Below is a small trained network, with its code and all its weights. Each question gives an input and a target symbol and asks what happens when units are switched off, that is, made to give their printed mean instead of their output.

import numpy as np


def w(rows, s, z=0):
    codes = np.array(rows[::2]) - 128.0
    scale = np.full(codes.shape[1], s)
    scale[-1] = z or s
    return codes * scale


def f(y):
    return y / 2 * (1 + np.tanh(0.7978845608 * (y + 0.044715 * y**3)))


def softmax(a):
    e = np.exp(a - a.max(-1, keepdims=True))
    return e / e.sum(-1, keepdims=True)


def log_softmax(a):
    a = a - a.max(-1, keepdims=True)
    return a - np.log(np.exp(a).sum(-1, keepdims=True))


def net(x, mask):
    ids = ['αβγεηθλμπσφ'.index(c) for c in x.split()]
    T = len(ids)
    res = E[ids] + P[:T]
    r = res
    for j in range(2):
        rows = slice(3 * j, 3 * j + 3)
        q, k, v = (r @ M[0][rows].T for M in (Q, K, V))
        z = softmax(np.where(np.tri(T) > 0, q @ k.T / 3**0.5, -1e9)) @ v
        o = O[0][rows]
        res = res + np.where(mask[j], z, o[:, -1]) @ o[:, :-1]
    y = f(res @ A[0][:, :-1].T + A[0][:, -1])
    res = res + np.where(mask[2:14], y, B[0][:, -1]) @ B[0][:, :-1]
    return log_softmax(res[-1] @ U[:, :-1].T + U[:, -1])


Q, K, V, O, A, B = {}, {}, {}, {}, {}, {}
E = w([
[51,80,137,53],'α',
[123,159,116,107],'β',
[46,167,95,120],'γ',
[109,19,95,184],'ε',
[108,164,164,108],'η',
[83,189,86,143],'θ',
[100,2,99,184],'λ',
[149,172,2,102],'μ',
[113,140,34,60],'π',
[126,192,53,102],'σ',
[67,173,183,93],'φ',
],0.016)
P = w([
[148,72,144,212],'0',
[135,90,121,193],'1',
[129,97,113,171],'2',
[129,109,122,150],'3',
[132,119,118,131],'4',
[134,131,123,116],'5',
[134,140,116,98],'6',
[128,149,126,82],'7',
[132,161,118,68],'8',
[132,168,115,51],'9',
[131,181,121,38],'10',
[134,188,119,20],'11',
[129,199,121,11],'12',
[134,213,119,2],'13',
],0.0072)
Q[0] = w([
[74,113,126,114],'h0',
[129,139,94,115],'h0',
[3,128,94,118],'h0',
[179,89,126,183],'h1',
[70,163,117,139],'h1',
[145,121,153,147],'h1',
],0.043)
K[0] = w([
[131,201,130,58],'h0',
[82,178,125,138],'h0',
[90,251,130,11],'h0',
[154,13,145,201],'h1',
[143,239,96,26],'h1',
[104,94,101,173],'h1',
],0.027)
V[0] = w([
[128,181,184,145],'h0',
[176,91,5,173],'h0',
[196,105,81,5],'h0',
[250,15,86,9],'h1',
[146,171,124,166],'h1',
[255,197,88,213],'h1',
],0.0078)
O[0] = w([
[76,126,165,198,92],'h0',
[230,155,143,73,162],'h0',
[190,49,90,54,253],'h0',
[207,100,111,255,163],'h1',
[136,146,110,77,115],'h1',
[184,162,107,26,72],'h1',
],0.0077,0.0026)
A[0] = w([
[90,133,110,138,113],'n0',
[167,163,132,111,135],'n1',
[115,160,163,92,68],'n2',
[165,146,149,185,17],'n3',
[113,113,81,126,65],'n4',
[138,92,192,126,49],'n5',
[162,88,158,170,51],'n6',
[157,152,254,139,161],'n7',
[151,197,145,150,2],'n8',
[114,144,151,172,68],'n9',
[173,164,129,173,205],'n10',
[103,145,111,141,73],'n11',
],0.023,0.0058)
B[0] = w([
[143,94,137,132,253],'n0',
[96,133,139,95,232],'n1',
[112,127,97,185,253],'n2',
[94,134,161,197,138],'n3',
[146,144,143,164,229],'n4',
[132,88,12,90,136],'n5',
[123,209,149,125,190],'n6',
[149,151,221,115,139],'n7',
[139,184,2,133,144],'n8',
[137,88,94,126,162],'n9',
[156,125,137,89,200],'n10',
[155,133,136,136,197],'n11',
],0.03,0.005)
U = w([
[254,99,122,99,180],'α',
[107,46,95,103,124],'β',
[146,146,142,161,102],'γ',
[150,103,64,144,141],'ε',
[211,80,132,110,159],'η',
[157,64,180,155,55],'θ',
[124,120,186,122,96],'λ',
[81,142,117,160,151],'μ',
[78,131,139,70,167],'π',
[107,158,110,52,2],'σ',
[182,50,144,183,108],'φ',
],0.008,0.007)

Each question gives the input, a string of symbols that net reads in full, and the target symbol t.
The units are the heads (3 rows each of Q, K, V and O) and the neurons (one row each of A and B). Each row of codes is followed by its name. A weight is (code - 128) times the scale printed after its matrix; where a second scale follows, it is the last column's (O, A, B and U).
mask holds one flag per unit, heads first, then neurons. A switched-off unit (its flag False) gives its mean, the last column of its rows in O or B, instead of its output. The means were averaged over made-up inputs and are rounded, as every weight is.
A unit's drop is (log p(t) with every unit on - log p(t) with that unit switched off) / (log p(t) with every unit on - log p(t) with every unit switched off).
The circuit of an input: a set's keep is (log p(t) with only the set's units on - log p(t) with every unit switched off) / (log p(t) with every unit on - log p(t) with every unit switched off). Starting from the 12 units with the biggest drops (on a tie, the unit counted first), units are removed one at a time, each time the one whose removal leaves the highest keep (on an exact tie, the one counted first), for as long as the keep stays at least 0.8.
circuit, biggest first: the units of the circuit, biggest drop first
unit that matters most: the unit with the biggest drop
k most important neurons: the k neurons with the biggest drops, biggest first
drop when u is switched off: that unit's drop, to one decimal
input π θ θ π η θ ε, target γ: unit that matters most	n6
input θ θ π θ θ β θ π θ θ α θ η, target μ: circuit, biggest first	n2; h1
input θ θ θ α π, target α: 2 most important neurons	n2; n4
input θ π θ φ ε π θ μ σ θ π α σ η, target π: 2 most important neurons	n1; n4
input π η μ π η μ α θ α λ, target μ: circuit, biggest first	n6; h1
input θ θ ε β μ π η η π φ π θ θ, target α: 4 most important neurons	n2; n10; n11; n1
input γ φ α α π θ, target α: circuit, biggest first	n10; h1
input μ π γ, target α: 2 most important neurons	n10; n2
input θ θ λ β π β ε γ, target φ: 2 most important neurons	n0; n1
input π γ η, target λ: circuit, biggest first	n7; h0
input θ π α π φ η θ θ η, target μ: circuit, biggest first	h1; n2
input θ θ η π π α β λ μ θ θ θ μ θ, target σ: 2 most important neurons	n1; n8
input θ ε π θ β θ θ θ α π θ λ, target α: 2 most important neurons	n2; n1
input β π α α ε π φ α, target φ: circuit, biggest first	h0; n0; n1; n6
input ε σ θ, target π: unit that matters most	h1
input α π π β α β θ λ π φ π, target φ: circuit, biggest first	h0; h1; n0; n4
input γ π π ε β θ σ π, target π: circuit, biggest first	n1; h0; h1; n0
input π π γ γ σ θ π θ θ θ β, target μ: 3 most important neurons	n2; n10; n0
input α γ ε θ σ π β φ, target φ: 3 most important neurons	n0; n9; n2
input λ γ α γ β θ θ μ π α π α, target α: 2 most important neurons	n2; n1
input π θ θ η β π ε, target α: unit that matters most	h0
input θ γ π, target α: 2 most important neurons	n2; n10
input γ φ η, target φ: 2 most important neurons	n9; n0
input μ θ γ α α θ ε, target μ: 2 most important neurons	n6; n3
input θ η λ, target μ: 2 most important neurons	n6; n3
input θ θ μ π ε π λ, target α: drop when n4 is switched off	0.1
input θ β π θ π φ π γ, target φ: unit that matters most	h0
input θ θ γ ε μ β, target σ: drop when n5 is switched off	0.0
